In the rows, zero is written as 128.
[149 166 108 102 119 134 131 120 161 131 110 167 128 122 134 132 168 144
 150 118 101 113  99 124 121 118 125 154 133 127 220 106 154  88 141] | H
[146 163 107 111 123 131 129 123 156 128 112 165 124 127 135 133 167 151
 156 115 109 112  97 124 124 121 131 156 128 122 227 109 145  90 139] | V
[120 134 111 151 102 102 101 140 107 101 138 159 134 122 139 151 144 151
 117 138 129 139 108 150 137 126  95 136 127 136 157 116 113 122 144] | U
[173 138 153 142 138 140 124 124 112 101 126 103 138 117 124 139 119 148
 121 140 121 140 120 130 116 137 118 134 146 154 158 134 137  95 137] | R
[147 161 103 104 115 131 128 123 160 126 110 168 121 127 135 138 164 152
 153 118 108 118 106 119 121 119 123 150 126 120 238 106 146  94 137] | U
[142 139 128 120 128 142 137 136 139 122 128 121 139 125 130 136 125 121
 128 125 129 122 101 124 135 140 120 110 148 145 147 128 132 108 133] | M
[121 167 113 105 136 121 120 115 156 126 114 156 124 112 123 140 161 154
 154 105 107 133 111 130 134 115 120 139 147 127 238 118 148 110 139] | S
[147 141 127 129 121 137 145 130 137 122 124 111 134 129 136 143 121 122
 140 128 142 125 104 120 133 141 126 117 133 135 141 133 130 107 132] | V
[114 125 122 151 126 102 117 137 115 100 126 155 151 116 132 162 136 153
 140 137 138 150 130 148 132 126 105 134 149 143 146 139 109 131 132] | S
[146 145 124 126 124 146 133 137 150 120 127 115 133 123 135 140 129 119
 124 126 129 128 102 131 134 140 117 106 145 136 145 136 132 105 134] | R
[144 140 119 126 124 126 129 143 136 119 131 120 139 111 129 150 132 131
 134 129 139 145 118 127 140 141 130 107 149 127 149 144 129 124 128] | W
[166 135 144 131 127 133 120 119 108 105 131 104 138 132 133 141 121 141
 117 132 126 152 120 126 116 137 114 128 136 144 183 128 121 109 134] | U
[128 169 114  99 130 125 124 107 157 129 113 161 125 113 129 139 165 156
 153 112 105 133 104 129 137 117 113 140 144 126 233 116 148 103 139] | H
[144 138 127 117 126 143 136 136 141 123 128 117 130 130 135 139 123 123
 130 123 129 127 100 120 135 136 120 104 143 135 156 128 128 114 131] | M
[126 168 111 113 142 127 125 121 165 122 114 163 138 120 112 123 169 145
 143 123 108 121 115 133 132 123 146 149 159 137 223 113 153  95 136] | A
[112 130 123 148 127 107 101 137 110 112 139 162 151 118 126 137 147 139
 119 124 120 128 117 151 134 123 104 131 138 143 138 123 105 138 136] | N
[172 136 143 136 124 127 120 124 110 102 129 106 131 134 130 147 117 149
 120 136 131 159 122 125 121 136 111 128 136 143 181 130 126 111 135] | U
[153 135 144 138 137 121 108 119 105  94 131 107 139 125 123 143 120 149
 112 135 127 161 127 129 126 130 111 135 136 154 192 122 126 119 137] | U
[164 129 156 133 137 124 128 116 111 102 123 100 131 121 115 147 117 162
 129 135 129 167 129 125 121 139 115 122 143 153 151 130 123 100 129] | W
[152 136 144 141 142 118 111 125 106  95 126 107 140 123 123 151 121 158
 117 130 128 164 121 130 129 123 113 136 137 160 187 127 130 123 139] | L
[175 140 138 132 121 134 116 123 119 101 126 112 140 136 136 147 126 146
 122 135 127 163 112 128 123 132 114 133 142 143 177 131 126 110 139] | H
[118 123 130 160 132 107 113 131 113  99 134 158 156 118 136 160 141 150
 139 142 138 143 118 151 133 134 110 136 149 143 141 145 104 125 131] | V
[134 140 122 125 126 130 130 140 144 125 125 130 147 110 115 146 125 120
 123 125 138 131 119 125 145 137 129 114 152 129 115 143 127 119 130] | R
[121 133 114 155 116 108 102 138 112  98 133 163 142 114 145 155 144 144
 125 135 127 143 107 150 139 126 103 138 129 143 157 123 111 116 144] | C
[120 133 113 154 109 110 105 141 110  96 134 160 147 121 142 160 151 149
 122 130 126 143 102 148 133 126 106 142 126 147 162 125 113 120 143] | L
[175 130 145 137 130 132 114 125  98  94 131  97 128 132 128 138 113 152
 121 126 123 156 113 127 120 130 114 133 131 145 181 128 136 115 142] | S
[169 130 155 146 138 130 124 119  97  95 132  96 134 127 129 143 114 149
 121 137 130 148 115 130 120 139 122 137 137 148 166 132 128 107 137] | V
[150 136 128 121 123 135 143 133 137 123 128 113 134 122 134 140 126 124
 137 124 131 134 108 123 129 142 124 109 138 134 146 135 127 106 129] | W
[183 134 149 137 129 128 125 122 103 101 128 106 134 126 134 145 120 156
 129 134 125 162 117 129 111 133 116 134 133 148 172 136 122 100 136] | W
[154 139 144 137 142 117 116 120 105  95 129 104 145 122 125 144 120 151
 116 140 124 159 123 132 132 130 112 140 145 154 189 127 134 120 137] | H
[135 133 116 158 115 109 111 145 111 103 123 166 149 118 151 165 157 154
 145 139 135 144 112 146 131 128 104 144 134 135 174 138 117 119 140] | B
[130 170 115 109 132 120 114 118 160 129 114 159 123 118 126 137 168 155
 154 113 109 137 111 130 142 110 120 143 142 122 237 119 142 113 137] | B
[138 145 114 124 123 133 122 134 144 112 128 118 133 116 132 156 122 129
 130 126 143 153 113 122 150 140 126 104 142 128 160 141 129 129 130] | C
[128 172 108 108 143 127 122 121 165 127 117 163 131 114 117 125 161 143
 148 116 106 122 116 131 136 120 142 144 147 130 234 110 146 105 137] | K
[116 133 125 146 119 111 100 137 109 113 138 161 147 117 132 140 155 137
 124 125 123 128 108 148 131 124 109 132 136 137 133 123 111 126 135] | B
[140 127 128 122 132 130 137 133 138 122 125 130 147 119 123 150 118 122
 137 123 140 139 122 117 140 132 132 115 147 136 144 143 125 126 128] | M
[108 131 121 141 126 110 100 132 116 111 139 162 151 120 123 139 150 143
 118 121 120 130 114 147 135 125 104 128 136 143 137 121 104 133 134] | N
[178 132 152 142 133 129 121 121 103  97 127 101 133 131 126 138 118 152
 119 139 128 154 118 128 118 138 117 132 141 151 164 130 132 107 139] | A
[143 139 128 124 125 124 137 128 136 121 128 117 141 116 119 150 120 131
 133 128 149 134 113 121 144 136 129 116 143 128 126 144 128 120 130] | V
[170 135 141 132 131 135 121 123 112 100 127  96 137 134 129 142 113 144
 124 127 125 155 119 126 115 132 121 133 139 149 183 128 128 112 136] | S
[144 158 107  97 127 141 131 122 164 131 107 167 130 124 135 137 164 151
 155 114 100 110 101 116 121 119 134 149 136 126 238 106 144  88 137] | M
[108 129 122 149 129 103 101 138 107 112 138 166 153 108 131 144 144 135
 123 129 125 127 114 149 138 125 107 132 139 142 133 123 108 128 135] | C
[177 137 146 133 127 131 131 114 113 106 124 105 141 132 129 144 114 146
 127 137 129 158 123 127 119 134 117 138 142 151 164 130 130 105 137] | H
[127 142 118 127 129 124 121 137 142 117 126 118 143 119 122 149 130 134
 129 123 138 143 113 126 153 148 127  96 160 133 139 137 131 131 128] | A
[111 129 117 148 121 101  96 141 109 107 137 164 150 122 129 144 156 146
 118 125 125 136 105 149 138 130 104 128 144 138 150 120 110 131 140] | A
[121 167 114 100 129 122 122 109 160 133 116 160 120 118 126 138 165 152
 149 109 107 130 113 125 134 115 116 136 139 120 245 112 142 106 137] | U
[126 131 111 157 123 118 105 143 120  97 130 170 154 115 153 165 156 144
 134 136 129 144 104 149 129 134 108 135 137 144 175 135 116 110 141] | C
[166 131 155 138 135 128 124 110 114  98 124  95 131 131 118 148 114 155
 126 132 134 161 117 123 125 136 120 129 134 155 158 124 125  98 135] | V
[120 126 121 156 128 112 109 139 123 104 131 163 153 116 137 158 143 148
 136 142 129 146 122 152 132 128 104 133 148 140 151 148 103 126 130] | R
[125 143 119 123 130 130 124 132 145 125 128 110 137 122 130 155 126 136
 136 121 144 140 107 123 153 143 126  93 153 122 145 142 124 133 126] | V
[138 144 128 121 123 136 136 130 137 121 132 113 138 122 130 138 129 118
 127 128 134 129 109 125 136 144 115 102 146 137 156 132 130 110 129] | U
[166 127 154 135 134 126 125 113 115  99 127 101 129 125 120 148 122 166
 129 133 128 167 127 128 121 134 115 121 140 149 162 130 125 101 133] | W
[124 122 126 157 131 103 115 135 117 105 128 164 151 124 131 154 139 152
 138 142 134 144 117 148 131 132 106 133 152 145 145 141 110 125 134] | A
[174 134 149 133 133 124 124 119 112  99 120 100 126 126 118 149 105 164
 127 137 138 168 128 120 130 138 107 121 134 150 156 127 121 113 135] | K
[170 134 149 132 137 134 122 115 119 101 122 101 130 133 117 141 111 163
 125 133 128 159 123 124 128 133 107 122 141 152 167 128 122 112 135] | N
[148 135 124 126 123 121 132 138 139 123 128 134 142 111 123 151 131 131
 134 124 142 143 116 127 141 134 125 117 147 129 136 145 129 117 137] | W
[163 140 142 137 131 133 121 125 111 103 128 102 143 133 127 145 119 149
 120 133 127 154 118 128 120 132 121 132 141 156 173 131 125 112 135] | L
[119 141 118 120 124 123 123 133 136 120 133 115 137 121 123 150 125 134
 121 121 140 144 119 125 149 143 119  90 149 128 139 134 125 136 122] | U
[103 132 120 143 119 102 100 128 109 113 143 162 157 109 130 148 153 135
 122 124 121 135 111 151 141 128 106 131 145 139 144 123 115 132 138] | H
[153 146 124 125 125 130 129 137 137 116 127 117 136 112 128 151 124 129
 135 126 143 146 117 119 140 143 125 104 138 133 147 141 130 125 128] | K
[145 166 104 107 123 139 127 130 168 130 107 167 126 125 131 133 164 150
 149 119 102 112 106 124 123 119 127 154 135 123 221 112 145  90 137] | R
[143 144 124 122 128 124 133 134 139 118 128 123 146 110 116 148 118 126
 130 125 145 137 122 119 146 144 128 109 147 134 129 140 127 126 129] | K
[146 141 126 127 122 139 135 134 143 124 131 117 134 128 134 138 128 114
 132 124 136 122  96 126 136 141 125 114 141 132 144 132 129 108 135] | V
[150 140 125 126 125 136 136 137 139 121 128 119 134 128 130 131 120 119
 124 123 130 125 107 129 135 138 114 113 137 142 141 129 125 119 135] | N
[144 158 106  99 127 138 131 125 158 132 107 169 131 124 133 132 166 149
 152 114 100 106 100 117 121 116 134 155 132 127 239 102 147  86 139] | M
[137 167 111 104 137 135 127 118 163 123 110 165 121 114 133 132 157 146
 149 113 104 118 103 123 132 119 124 148 135 129 233 111 152  94 141] | C
[164 137 153 138 134 132 123 118 106 102 134  94 130 133 126 137 118 149
 120 135 127 141 113 127 120 137 122 131 138 142 163 126 128 109 134] | V
[183 131 150 143 135 130 127 124 102  95 124 103 136 131 128 139 119 150
 122 138 127 150 118 126 114 140 122 136 139 154 171 128 137 101 139] | A
[114 134 120 148 121 102  97 140 104 108 138 155 144 119 133 143 147 146
 122 130 127 138 113 150 140 120 105 134 134 135 146 125 108 141 134] | B
[129 128 111 159 109 101 104 145 114  96 129 164 143 126 139 153 150 149
 121 139 132 146 111 150 135 129 109 142 132 142 149 122 113 121 144] | A
[170 126 146 135 139 131 126 121  98  96 127 102 135 128 127 143 108 156
 121 140 127 154 123 123 121 130 123 138 135 151 187 128 128 111 135] | M
[169 138 149 142 130 132 120 119 105 101 130 101 140 134 135 146 119 145
 123 132 130 150 109 128 118 139 119 138 135 149 174 130 121 103 139] | V
[146 140 132 126 124 143 137 131 140 124 133 111 136 130 135 134 131 113
 128 121 131 117  93 126 129 146 124 110 139 137 136 129 129 101 132] | V
[138 164 114 100 131 136 132 111 165 127 112 166 130 117 131 131 169 141
 149 114 100 119 102 128 127 122 126 149 143 130 225 112 154  89 140] | H
[119 163 113 101 141 123 119 109 159 131 114 162 126 116 123 140 159 163
 153 111 104 131 112 127 142 109 124 142 147 128 252 112 142 109 139] | M
[133 140 116 124 125 134 129 139 141 119 127 119 149 115 132 157 130 130
 132 120 139 138 112 125 141 143 128 102 148 140 139 144 130 130 125] | L
[148 140 119 130 126 135 126 141 137 116 132 124 132 122 140 138 125 122
 125 127 133 129 101 132 140 137 114 110 137 137 149 132 133 117 136] | C
[123 171 107 114 141 122 119 121 165 122 115 163 135 120 114 128 168 150
 141 125 110 127 113 136 136 120 140 147 159 134 231 114 150 102 138] | A
[149 137 148 139 143 116 115 123 110  94 129 108 144 113 117 146 127 158
 119 141 125 158 128 134 127 134 117 137 150 157 181 125 124 107 136] | W
[174 130 151 140 135 128 122 121 111  95 121 101 138 130 119 141 121 157
 120 140 130 158 119 126 124 142 116 129 145 157 157 128 132  97 137] | A
[177 129 143 143 128 131 125 129 103 104 124 110 142 132 135 150 118 147
 126 128 130 155 115 127 116 132 117 140 129 156 169 134 128 108 140] | L
[116 124 126 155 139 108 112 134 119 104 131 166 149 112 133 159 136 146
 139 140 134 148 122 150 135 131 104 130 148 147 146 143 110 125 131] | C
---
[ 91 107 133 183  85 114 139 115 176 169  77  73 110 101 136 198 148  92
 113 169 119 116 184 134 152 139 104 133 109 106 105 126 145 151  77] | sem
[135  62 179 218  53 136 123  90  35 180 198 182 207 104 110 102  95 160
 120 150 158 150 218 109 105 127 159 118 138 124 119  36 102  87 139] | Zezo
[119 146 141 179  39  76 198 172 127 182  95 157 200  94  96  88  73 196
 149  61 153 145 141 205 124 166 115 140 115 160  83  47  88 116  80] | paku
[120 104 162 167  89 118 136 105 131 122 158 155 146 112 151 136 122 127
 102 153 134 130 140 130 119 112 131 122 110 137 152 123 123 136  82] | Kuze
[125 119 155  60  87 140 188  84 116 102 121 126   4 174 188 165 125 131
 116 166 162  93 123 139  76 117  65 185 138  63 133  99 155  96 117] | mif
[112 147 161 124 104 114 125 133 140 167 122 108  97 115 142 134 172 136
 108 146  98 106 178 172  83 125 125 142 110 127  94 103 144  99 128] | sem
[144 124 129 173 152 130 136 131 135 127 112 164 178 127  62  62 133 129
  84 105 105 163  95 142 133  95  86  92 151 140  97 130 126 170 108] | tisak
[152 225 154  65 116 201 129 119 135 121 106 146  66 130 110 163 103 128
 126  93 109 121  98 178  88 108 131 150  93 128 108 172 174 104 133] | sem
[135 157 129 122 163 104 146  95 161 163 103  79 163  96  82  83 125  99
  69 126 184 178  79 142 174 137  66 149  49 126 164 102  39 169 126] | Rema
[152 137 165 136  95 109 145 122 158 138 147 147 146 119 159 149 158 133
  96 150 126  86 131 111 113 147  90 128 121 110 128 115 125 143  81] | mif
[144 133 137 134 100 132 104 105 164 188 169  95 163 105 126 114 110  99
  82 136 163 175  81  84 173 149 128 146 107 119 188 145 102 106  91] | tuze
[113 168 131 210 106 109 135 117 131 134  99 150 171  82  85 121 105  77
 150 118 154 130 131 186 154 148 132  87  84 174 106 151 114 172 117] | mif
[103 145 152 170 101 120 160 125 129 132 112 186 113 111 122 134 147 102
 126 139 151  87 146 166 112 170 155 113 115 135 115 102  97 123 116] | tisak
[133 128 115 169 124  89 120 119 148 147 109 104 124 118 151 128 112 124
 137 149 135 161 167 127 138 115  96 111  99 149 112 102 129 113  97] | tuze
[174 112 150 154 104  41 164 217 113 145 119 171 155 137 147 119 124 182
  83 128 107 110 133 106  78 207 125  52 179  93 131  73 156 124  96] | deviz
[ 76 105  99  69 169 238  92 129 154 169 134  71  87 100 153 123 123 161
 116 106 105 102  77  94 150  95 141 132 142 119  98 155 146 145 198] | tuze
[ 70 111 174 155 108 127 151  95 146 193 137 129 111  81 163 100 136 110
 117 146 154 112 140 144  91 125 150 143  98 121 110  91 139 138 137] | Rema
[140  88 120 150 136 106  88 123 137 141 162 108 141 128 162 140 130 143
 102 132 124 149 157 113 131 132 129 106 123 121 158 154 125 118 108] | saf
[141 147 135 228  48 147 108 182  94 139 101 140 169  66  86 113 119 200
 152  89  66 126 118 146 143 215 163  54 196 138  10 136 168 165 155] | sem
[ 97  63 111 165  95 160 137 120 159 174  85  82 132 122 106 133 126 145
  68 129  89 158 147 142 126 129 135 122 137 101 105 134 152 189  85] | tisak
[ 92 191 161  56 112 118  89 132 190 140  82  59  59 118 124 173 170 129
 113 154 117 100 206 174 116  46  56 160  70 130  50 100 128  53 122] | Bir
[118 142 105 235 140  52 141 125 119  93 140 204 228 120 106  60 134  81
 124  97 157 144  93 178 160 175 115 104  95 199 143 137  82 170  58] | mif
[ 88  92 158 123 123 146 123 131 134 185 131  99 115 113 149 106 141 110
 107 122 120 126 177 135 108 104 153 126 104 134 106 102 136 118 135] | Zod
[141 135 115 165 132  82 167 145 175 124 118 142 207 102 104  90 136  89
 112 102 104 141  99 150 160 134  65 120 133 139 137 161 122 161  69] | paku
[116  78  97 161  94 144 131 100 100 160 145 113 191  72 131 117 108 126
 140  98 185 164  74 184 146 127 116 116 103 138 138 147  93 137 123] | kigif
[158 139 144 196 138  89  78 155 119 147 162 185 189 186 101  79 139 151
 143 103 154 159 162 116 172 175 201  69 170 152 151 100 106 100  86] | tisak
[ 82 136 184 147 104 145  96  96 156 202 133  79 121  73 134 111 144 131
  80 138 115 133 166 126 110 125 133 154 100 115 104  85 139 110 175] | paku
[ 90 179 105 134 155 198 120  82 188 190 134  92 131 139 142 152 115  95
 139 157 100 126 165 114 132 124 131 183 115 148 143 169 173  90 166] | paku
[106 170 116 129 145 162 131 151 161 190  96 140 100 135 148 129  76 178
 148  87 108 118 130 154  89 121 145 111 140 144  78 112 191 145 135] | tuze
[160  91 148 134  74 145 101 104  91 170 172 117 137 126 128 160 118 136
 107 143 150 140 151 133  92 115 156 142 128 116 125 109 114 102 128] | Zod
[135  94 129 157 116 130 127  96 127 154 147 157 162 121 122 120 126 128
  89 151 140 115 163 137 120 114 123 132  95 141 130 107  74 138  92] | kigif
[169 114 116 144 149 108 105 115 115 141 135 110 170 132 123 133 109 133
 110 130 118 161 144 125 124 137 141  80 122 125 147 135 149 157 123] | Bir
[ 93 102 107 246 141  82  89 163 167 230 124 163 176 120 107  78 109 173
  97 120 137 131 155  71 166 165 204 112 169 143  68  62 139 133  88] | Zezo
[ 61 101 149 110 107 145 168 150 124 137 146 139 224  75 110  58 124 178
 127 117 160 126 123  91 135 116 149 188 115 137  77   8  98  91 151] | Zezo
[102 165 195 136 113 142 162 139 185 176 133 173 190 105 159 144 153 153
 160 142 120  57 238  78 115 116 128 155 132 117  65  26 157 106 115] | Zezo
[ 82  80 156 160  99 156 129  93 122 171 133 113 130  93 147 109 149 109
 125 142 139 102 149 126 122 112 162 131 122 115  80  95 155 122 151] | mif
[117 185 192  73  67 100 204 109 150  82 170 152  79 121 182 126 138 106
 110 201 169  82 121 101 107 131  75 201 120  57 197  87 163  93  99] | mif
[ 76 142 147 164 103 123 148 127 119 152 119 157 131  96 120 138 130  95
 134 130 145  74 151 167 129 174 168 104 111 145 115 111 105 137 138] | Bir
[118 117 164 118 132  98 149  82 152 108 118 113 106 157 136 127 135 119
  70 181 138 129 182 134  97 122  84 132 114  98 133 100 104 136 116] | saf
[ 98 124 152 180  96 135 123 104 123 167 116 119 166  77 146 102 129 140
 103 121 131 134 172 135 107 149 135 129 105 132  86  82 146 132 160] | deviz
[107 183 197 103  79 127 142 101 177 143 106 115  78 127 132 152 147 115
  80 187 162  95 138  97 121 158 108 159 107  89  97  46 100  77 115] | tuze
[ 91 143 154 170 115 120 140 105 137 157 114 141 126  99 142 115 151 104
 116 135 119 117 171 156 103 139 131 157  85 155  90  96 132 113 123] | sem
[ 92 167 162 162 123  99 125 149 132 170 121 147 133 118  91  88 127 130
 103 119 126 113 146 168 132 155 129  80 127 161 114 111 102 147 133] | Bir
[104 205 166 104  96 218 110  86 220 186 114  59  94 124  99 167 149 118
  70 195  66 125 123  87 106 121  85 190 142  85  84 161 195 133 146] | Rema
[ 86 136 151 158  95 108 152 131 117 148 133 163 129 103 137 150 144 101
 131 133 154  70 146 161 132 173 160 110 109 137 143 100  99 124 114] | Bir
[139 141 128 144 161  63 157 116 123 100 131 169 146 105 128  60 140 140
  82 126 196 125  73 147 146 116  73 109  97 156 143  89  49 155 121] | deviz
[ 83  88 158 224 110 101 142 121 165 196 159 185 159 114 178 114 170 159
  38 150 145  71 114  71 132 145 152 116 153 105 152  58 146 163  56] | deviz
[ 89 120 174 157 114 122 130  85 136 179 121 146 129  99 124  78 141 133
  92 140 156 122 138 163  80 122 151 134 106 139  71  61 109 137 143] | kigif
[146 189 153 119 132 142 144 154 158 140  86 177 150 102  67 167 116 102
  95 140 110  77 150 146  95  94  82 113  88 118  89 103 122 119 114] | kigif
[198 137 109 181  95  72 127 151  62  73 215 200 236 167  97  91 117 184
 127 130  94 151 128 130 110 189 122 146 194 141 190 105 108 119 110] | paku
[ 92 100 163  65 146 156 144  86 133 153 166  96 114 134 157  97 149 115
  63 155 139 137 170 132 112 107 118 156  78 105 195 107 100 128 121] | Zezo
[126 139 139  85 150 103 159 124 168 154 108 101 139 158 139 110 158 110
 103 139 136 109 154 163 111 138  89 133  94 131 122 111  99 127 110] | mif
[107 135 154  84 133 188 128 132 152 193 123  91 148  82 121 127 116 159
  82 121 122  94 154 148 112 103 123 120  84  81 121 106 124 172 162] | Rema
[100 146 152 172 100 107 152 124 137 143 115 170 122 100 127 123 144 106
 127 133 160 102 153 171 122 173 154 118 102 143 119 104  85 126 115] | tisak
[149 146  96 149  83 116  69 147 172 153 139  73  98 141 156 186 104 154
 119 148 107 179 149 117 163 156 138 137 103 154 168 199 135  81  64] | Kuze
[105 141 136 161 107 122 148 128 125 137 116 158 112 104 131 137 146 105
 146 145 142  84 145 164 129 171 142 108 117 139 116 117  95 130 131] | kigif
[ 80 119 146 137 122 149 127 113 180 202 116 101  94 100 176 148 152 132
 122 134 122  92 156 159 112  86 142 133 115 123  98 124 161 126 128] | Kuze
[109 110 182 181  83 115 138  82 118 150 132 157 122  92 142  96 144 128
  93 143 141 136 179 152  81 139 124 141 107 125  95  73 112 133 129] | tisak
[ 88 117 159 143 113 138 126 109 155 194 120 104 141  95 146 107 116 140
 120 117 136 129 159 139 108 122 161 137 116 124  91  86 154 111 154] | paku
[134 170 128 114 113 149 152  89 164 115 123 129 139 102 140 158 110 144
 130 134 149 115 114 156 120  93 142 160  88 116 135 115 153 140 110] | paku
[134 120 155 154  66  95 161  93 114 103 164 142 175 113 138 135 128 128
  90 172 151 140 137 147 110 151 100 167 101 121 177  94  83 123  95] | Kuze
[152  70 124 196  75  65  70 141 121 138 150  89 246  99  85 157 114 138
  85 182 154 188 158  54 130 155 165 155 108 139  98  47  85  96  99] | Zod
[ 82 126 186 120 158  96 195  91 184 159  94 132 134 102 105  58 177  71
  68 147 161 119 140 171 116 113  59 131  79 152 115  87  32 182 122] | tisak
[ 57 136 185 149  58 143 183 116  81 156  97 118  82  97 115 109 100 135
 107 168 150 108 180 167  86 138  97 132  91 108  92  36 132  92 181] | mif
[159 126 157 119  92  99 121  92 158 131 148 124 138 116 146 153 122 123
  83 155 159 124 157 121 126 129 115 157  89 102 150 110  90 103  84] | paku
[ 94 144 121 170 153 116 117 121 184 178 107 115 133 138 127 129 130  73
 102 108 130 152 134 164 166 130 113 118  87 165 165 174 112 136  73] | Kuze
[108 143 155 173 107 113 149 115 105 131 141 184 123 108 143 117 136 108
 140 133 157  90 131 160 108 181 150 120 114 130 122 100 103 131 131] | Rema
[153  98 102 107 125 107 102  99 125  80 154 111 134 147 154 138 123 131
 106 142 144 134 143 146 135 142 106 143 126 101 155 153  99 119 111] | paku
[102 101 190 167 108 150 113 100 135 199 147 152 141  88 162 122 156 134
 100 133 134  83 181  83 111 127 165 153 121 108  75  51 141 104 141] | sem
[114 166 132 149 126  60 135 126 162 128 138 133 161 107 120  81 132  90
 110 130 161 164  93 171 128 175  90 149  78 173 146 150  63 138  87] | Rema
[100 146 128 167 114 102 159  95 151 159 115 118 131 120  65 107 117 117
  79 145 148 151  97 189 120 128  84 150 123 153 134 140  68 174 126] | saf
[146 116 160 172 100  50 162 161 160 198  98 106 166  92 128  62 138 191
  94 132 114 141 139 146  95 175 119  80 148 106  58  59 132 187 109] | Rema
[105 111 153 155 109 147 142 118 126 180 127 120 107  95 162 137 147 109
 120 125 103 115 155 142  81 139 137 131 118 139  95 114 153 142 146] | Zod
[169 136 108 110 122 135  70 129 145 144 170  73  94 111 129 157 126 118
 151 135  94 158 155 121 162  83 145 147 118 138 185 204 146 105 135] | paku
[ 82 101 174 126  67 171 173 118 135 174 107 158 106 110 137 163  91 147
  42 155 133  92 149 103  68 146 114 165  84  87 118  48 120 106  94] | kigif
[ 68  35 136 216 104 113 172 162  81 126 134 167 208  79 141 102 134 180
  98  98 135 105 111 103 144 174 140  87 143 112 123  31 104 152 119] | saf
[ 90 143 143 169 152 129 134 121 173 158 141 138 180 120 112  80 147  96
  79 119 122 149  74  85 166 168 116 157 129 155 154 136 116 162  97] | sem
[ 90 146 160 156 103 120 150 123 109 124 124 169 122 104 121 118 142  96
 133 131 161  74 137 174 125 157 143 113  97 143 113 100  92 131 137] | mif
[ 97 142 123 232  80  66 101 153 128 181 101 117 117 118 117 147 145 173
 142 147 141 101 168 179 133 161 120  92 153 140  60  77 129 135 122] | mif
[105 134 164 177 101 159 116  90 120 183 135 145 137  95 123  88 134 146
 105 132 132 131 175 156  93 133 150 126 118 133  81  91 128 119 167] | tisak
[105 129  97 140 127  77 169 141 182 145 115 111 133 112 142 112 128 118
 115  99 153 141  70 198 148 168  97 113 121 149 161 197  89 175  73] | saf
